Here is a tiny trained network, its code and every weight. The questions are about switching its units off for an input and a class, where a switched-off unit gives its printed mean instead of its output.

import numpy as np


def w(rows, s, z=0):
    codes = np.array(rows[::2]) - 128.0
    scale = np.full(codes.shape[1], s)
    scale[-1] = z or s
    return codes * scale


def norm(h):
    return h / np.sqrt((h * h).mean(-1, keepdims=True) + 1e-5)


def f(y):
    return np.maximum(y, 0)


def log_softmax(a):
    a = a - a.max(-1, keepdims=True)
    return a - np.log(np.exp(a).sum(-1, keepdims=True))


def net(x, mask):
    res = np.array(x, float).reshape(1, 4) / 4 @ E
    u = 0
    for l in range(2):
        y = f(norm(res) @ A[l][:, :-1].T + A[l][:, -1])
        res = res + np.where(mask[u : u + 8], y, B[l][:, -1]) @ B[l][:, :-1]
        u += 8
    return log_softmax(norm(res)[-1] @ U[:, :-1].T + U[:, -1])


A, B = {}, {}
E = w([
[129,126,125,129,126,131,126,127,128,127,133],'x0',
[57,25,170,146,125,213,166,55,144,104,116],'x1',
[153,54,23,96,114,69,181,117,189,124,116],'x2',
[76,172,119,140,102,95,137,127,144,255,132],'x3',
],0.0055)
A[0] = w([
[158,145,208,160,155,159,68,142,54,60,139,92],'L0N0',
[194,174,122,112,167,122,84,160,84,59,126,2],'L0N1',
[218,172,61,124,111,68,119,189,137,133,152,113],'L0N2',
[182,135,111,108,156,104,98,173,116,59,131,24],'L0N3',
[96,128,175,178,128,178,132,109,78,124,128,92],'L0N4',
[81,149,203,179,128,164,99,147,72,148,132,43],'L0N5',
[77,171,158,175,136,135,73,141,94,191,154,22],'L0N6',
[163,254,181,121,149,129,33,194,54,140,160,125],'L0N7',
],0.0057,0.0035)
B[0] = w([
[52,164,102,102,193,96,97,174,100,148,71,214],'L0N0',
[175,178,170,101,144,160,253,110,92,131,97,174],'L0N1',
[103,205,143,77,149,170,59,120,125,136,161,227],'L0N2',
[167,126,171,119,115,200,199,97,143,131,96,167],'L0N3',
[144,188,133,101,119,147,57,150,128,117,139,185],'L0N4',
[186,178,153,74,128,181,138,114,169,124,149,188],'L0N5',
[190,105,161,93,94,164,150,58,227,163,173,178],'L0N6',
[110,8,72,209,97,69,222,133,89,107,96,254],'L0N7',
],0.0064,0.007)
A[1] = w([
[161,87,111,146,102,107,155,118,163,179,145,119],'L1N0',
[222,159,113,78,159,143,127,128,122,53,152,3],'L1N1',
[219,137,99,119,102,85,171,156,104,115,141,78],'L1N2',
[83,44,120,254,63,72,158,137,127,170,106,63],'L1N3',
[154,49,100,170,119,116,160,139,93,4,105,44],'L1N4',
[116,47,95,151,128,138,144,98,175,120,102,97],'L1N5',
[206,105,91,88,138,119,122,125,140,37,128,73],'L1N6',
[136,139,164,116,195,159,83,178,104,14,93,98],'L1N7',
],0.0061,0.0035)
B[1] = w([
[100,118,131,148,150,136,66,160,96,59,150,222],'L1N0',
[129,84,208,153,54,191,108,76,203,159,164,182],'L1N1',
[65,66,169,138,128,174,60,84,172,133,144,199],'L1N2',
[220,77,146,165,100,99,105,108,139,76,217,231],'L1N3',
[88,254,70,65,192,116,165,205,77,191,26,222],'L1N4',
[170,166,150,187,122,66,146,171,69,148,115,222],'L1N5',
[129,174,220,115,116,204,199,93,116,143,122,193],'L1N6',
[134,36,68,173,110,61,54,117,165,99,164,254],'L1N7',
],0.0065,0.0044)
U = w([
[142,141,119,133,155,114,198,163,72,111,51,135],'0',
[144,153,178,91,98,206,136,79,182,146,144,225],'1',
[171,81,127,194,84,71,144,126,122,140,196,173],'2',
[92,179,65,77,118,87,72,144,155,179,150,5],'3',
[92,88,125,126,166,143,8,138,133,70,105,46],'4',
],0.015,0.0016)

Each question gives the input, the list of numbers given to net, and the class t.
The units are the neurons (one row each of A and B). Each row of codes is followed by its name. A weight is (code - 128) times the scale printed after its matrix; where a second scale follows, it is the last column's (A, B and U).
mask holds one flag per neuron, layer by layer. A switched-off neuron (its flag False) gives its mean, the last column of its row in B, instead of its output. The means were averaged over made-up inputs and are rounded, as every weight is.
A unit's drop is (log p(t) with every unit on - log p(t) with that unit switched off) / (log p(t) with every unit on - log p(t) with every unit switched off).
The circuit of an input: a set's keep is (log p(t) with only the set's units on - log p(t) with every unit switched off) / (log p(t) with every unit on - log p(t) with every unit switched off). Starting from the 12 units with the biggest drops (on a tie, the unit counted first), units are removed one at a time, each time the one whose removal leaves the highest keep (on an exact tie, the one counted first), for as long as the keep stays at least 0.8.
circuit, biggest first: the units of the circuit, biggest drop first
most important unit: the unit with the biggest drop
top k neurons: the k neurons with the biggest drops, biggest first
k most important neurons of layer l: the k neurons of layer l with the biggest drops, biggest first
drop of u: that unit's drop, to one decimal
input [-8,-2,-7,6], class 2: circuit, biggest first : L0N7
input [-1,6,-8,0], class 4: 2 most important neurons of layer 1 : L1N7, L1N6
input [-5,-6,1,0], class 1: circuit, biggest first : L0N0, L1N2, L1N7
input [3,0,6,3], class 3: 2 most important neurons of layer 1 : L1N3, L1N7
input [0,5,-7,-1], class 4: top 2 neurons : L0N0, L1N7
input [-3,-7,1,-2], class 1: 2 most important neurons of layer 1 : L1N2, L1N1
input [-5,1,-2,8], class 1: top 2 neurons : L0N6, L0N7
input [-5,0,4,-7], class 1: top 2 neurons : L0N7, L1N1
input [8,5,0,0], class 4: 3 most important neurons of layer 0 : L0N7, L0N6, L0N4
input [3,-6,-1,0], class 0: 3 most important neurons of layer 0 : L0N7, L0N1, L0N2
input [1,8,-3,-1], class 4: top 2 neurons : L1N7, L0N6
input [-4,2,2,-6], class 0: top 2 neurons : L0N2, L1N4
input [3,8,-8,-2], class 4: circuit, biggest first : L1N7, L0N0
input [-8,-1,3,-1], class 1: most important unit : L0N0
input [-5,8,8,0], class 0: 2 most important neurons of layer 1 : L1N4, L1N7
input [-2,-2,-6,1], class 2: top 3 neurons : L0N7, L1N3, L0N6
input [8,0,5,-5], class 1: top 2 neurons : L0N7, L1N1
input [-6,-7,-4,-1], class 0: 2 most important neurons of layer 0 : L0N7, L0N1
input [5,0,-2,-7], class 0: 3 most important neurons of layer 0 : L0N2, L0N1, L0N3
input [-6,3,6,-5], class 0: circuit, biggest first : L1N4
input [2,-7,-7,4], class 2: drop of L0N7 : 1.6
